Below is a small trained network, with its code and all its weights. Each question gives an input and a class and asks what happens when units are switched off, that is, made to give their printed mean instead of their output.

import numpy as np


def w(rows, s, z=0):
    codes = np.array(rows[::2]) - 128.0
    scale = np.full(codes.shape[1], s)
    scale[-1] = z or s
    return codes * scale


def norm(h):
    return h / np.sqrt((h * h).mean(-1, keepdims=True) + 1e-5)


def f(y):
    return np.maximum(y, 0)


def log_softmax(a):
    a = a - a.max(-1, keepdims=True)
    return a - np.log(np.exp(a).sum(-1, keepdims=True))


def net(x, mask):
    res = np.array(x, float).reshape(1, 2) / 4 @ E
    u = 0
    for l in range(2):
        y = f(norm(res) @ A[l][:, :-1].T + A[l][:, -1])
        res = res + np.where(mask[u : u + 5], y, B[l][:, -1]) @ B[l][:, :-1]
        u += 5
    return log_softmax(norm(res)[-1] @ U[:, :-1].T + U[:, -1])


A, B = {}, {}
E = w([
[132,12,131,97,87,243,146,78,109,134,223],'x0',
[72,139,182,49,61,112,104,91,237,143,97],'x1',
],0.011)
A[0] = w([
[74,135,131,113,151,168,118,87,135,176,130,1],'0.n1',
[174,232,76,153,186,125,154,216,158,150,124,120],'0.n2',
[168,143,148,161,38,175,213,109,109,123,175,31],'0.n3',
[73,105,157,183,58,155,95,127,193,145,180,206],'0.n4',
[130,102,185,143,165,161,77,255,112,143,96,44],'0.n5',
],0.0078,0.00085)
B[0] = w([
[149,158,125,187,50,212,145,111,124,185,151,165],'0.n1',
[182,104,91,179,158,130,142,82,148,238,18,253],'0.n2',
[163,135,146,85,107,159,133,148,158,2,131,204],'0.n3',
[188,136,8,155,89,88,75,174,116,134,47,217],'0.n4',
[114,128,121,55,115,126,21,114,207,172,90,166],'0.n5',
],0.0095,0.0075)
A[1] = w([
[109,43,114,115,176,165,165,102,105,144,191,249],'1.n1',
[130,93,154,184,222,112,181,104,98,105,137,155],'1.n2',
[74,70,135,30,2,128,118,104,216,202,46,244],'1.n3',
[205,164,164,78,151,123,149,193,35,95,244,118],'1.n4',
[186,104,100,114,131,147,118,136,50,180,139,156],'1.n5',
],0.0069,0.0018)
B[1] = w([
[12,211,148,143,160,57,186,159,192,101,73,166],'1.n1',
[66,151,174,212,195,114,99,140,199,247,105,154],'1.n2',
[129,217,181,183,255,49,91,157,89,161,107,253],'1.n3',
[121,94,141,146,133,160,158,88,167,254,135,163],'1.n4',
[189,141,131,57,61,39,36,145,80,35,113,179],'1.n5',
],0.0096,0.012)
U = w([
[114,213,168,67,134,112,131,66,36,82,208,88],'0',
[90,104,154,116,76,151,120,60,18,197,185,28],'1',
[48,96,158,2,88,141,124,131,70,199,144,9],'2',
[36,112,138,74,97,120,118,48,65,143,166,1],'3',
[57,85,213,231,219,234,206,160,201,175,187,117],'4',
[157,216,111,221,218,52,85,166,118,248,19,181],'5',
[114,30,64,65,21,194,216,120,151,53,162,136],'6',
[188,158,105,90,55,178,28,175,105,17,145,124],'7',
],0.0082,0.0051)

Each question gives the input, the list of numbers given to net, and the class t.
The units are the neurons (one row each of A and B). Each row of codes is followed by its name. A weight is (code - 128) times the scale printed after its matrix; where a second scale follows, it is the last column's (A, B and U).
mask holds one flag per neuron, layer by layer. A switched-off neuron (its flag False) gives its mean, the last column of its row in B, instead of its output. The means were averaged over made-up inputs and are rounded, as every weight is.
A unit's drop is (log p(t) with every unit on - log p(t) with that unit switched off) / (log p(t) with every unit on - log p(t) with every unit switched off).
The circuit of an input: a set's keep is (log p(t) with only the set's units on - log p(t) with every unit switched off) / (log p(t) with every unit on - log p(t) with every unit switched off). Starting from all 10 units, units are removed one at a time, each time the one whose removal leaves the highest keep (on an exact tie, the one counted first), for as long as the keep stays at least 0.8.
units of the circuit, in order: the units of the circuit, biggest drop first
unit that matters most: the unit with the biggest drop
k most important neurons: the k neurons with the biggest drops, biggest first
k most important neurons of layer l: the k neurons of layer l with the biggest drops, biggest first
drop of u: that unit's drop, to one decimal
input [1,-1], class 4: most important neuron : [0.n4]
input [7,4], class 7: units of the circuit, in order : [0.n2; 0.n4]
input [6,-5], class 4: 4 most important neurons : [0.n4; 1.n4; 1.n1; 1.n2]
input [7,3], class 7: 3 most important neurons of layer 0 : [0.n2; 0.n3; 0.n4]
input [8,6], class 5: 3 most important neurons : [1.n3; 0.n4; 1.n5]
input [4,-8], class 4: 3 most important neurons of layer 0 : [0.n2; 0.n4; 0.n3]
input [8,-6], class 4: 4 most important neurons : [1.n4; 0.n4; 1.n1; 1.n2]
input [2,-4], class 4: units of the circuit, in order : [0.n4; 0.n2; 1.n3; 1.n4]
input [4,-7], class 4: 2 most important neurons : [0.n2; 0.n4]
input [8,-1], class 6: units of the circuit, in order : [1.n3; 0.n3]
input [6,-1], class 6: 4 most important neurons : [1.n3; 0.n2; 0.n3; 0.n5]
input [6,-4], class 6: 3 most important neurons : [1.n3; 0.n3; 1.n5]
input [4,-2], class 6: units of the circuit, in order : [1.n3; 0.n2]
input [4,2], class 7: units of the circuit, in order : [0.n2; 0.n3]
input [8,3], class 7: units of the circuit, in order : [0.n4; 0.n2]
input [8,-5], class 6: units of the circuit, in order : [1.n3]
input [5,-7], class 4: 3 most important neurons of layer 0 : [0.n2; 0.n4; 0.n3]
input [0,0], class 0: 2 most important neurons : [0.n2; 0.n3]
input [2,-3], class 4: units of the circuit, in order : [0.n4; 0.n2; 1.n3; 1.n4]
input [7,2], class 7: unit that matters most : 0.n4
input [7,-1], class 6: 2 most important neurons : [1.n3; 0.n2]
input [6,-2], class 6: 2 most important neurons : [1.n3; 0.n2]
input [8,-8], class 4: 3 most important neurons of layer 1 : [1.n1; 1.n4; 1.n2]
input [3,0], class 7: drop of 0.n4 : 0.1
input [6,0], class 7: drop of 0.n3 : 0.0
input [6,1], class 7: drop of 0.n2 : 0.1
input [8,-7], class 4: drop of 1.n2 : 0.5
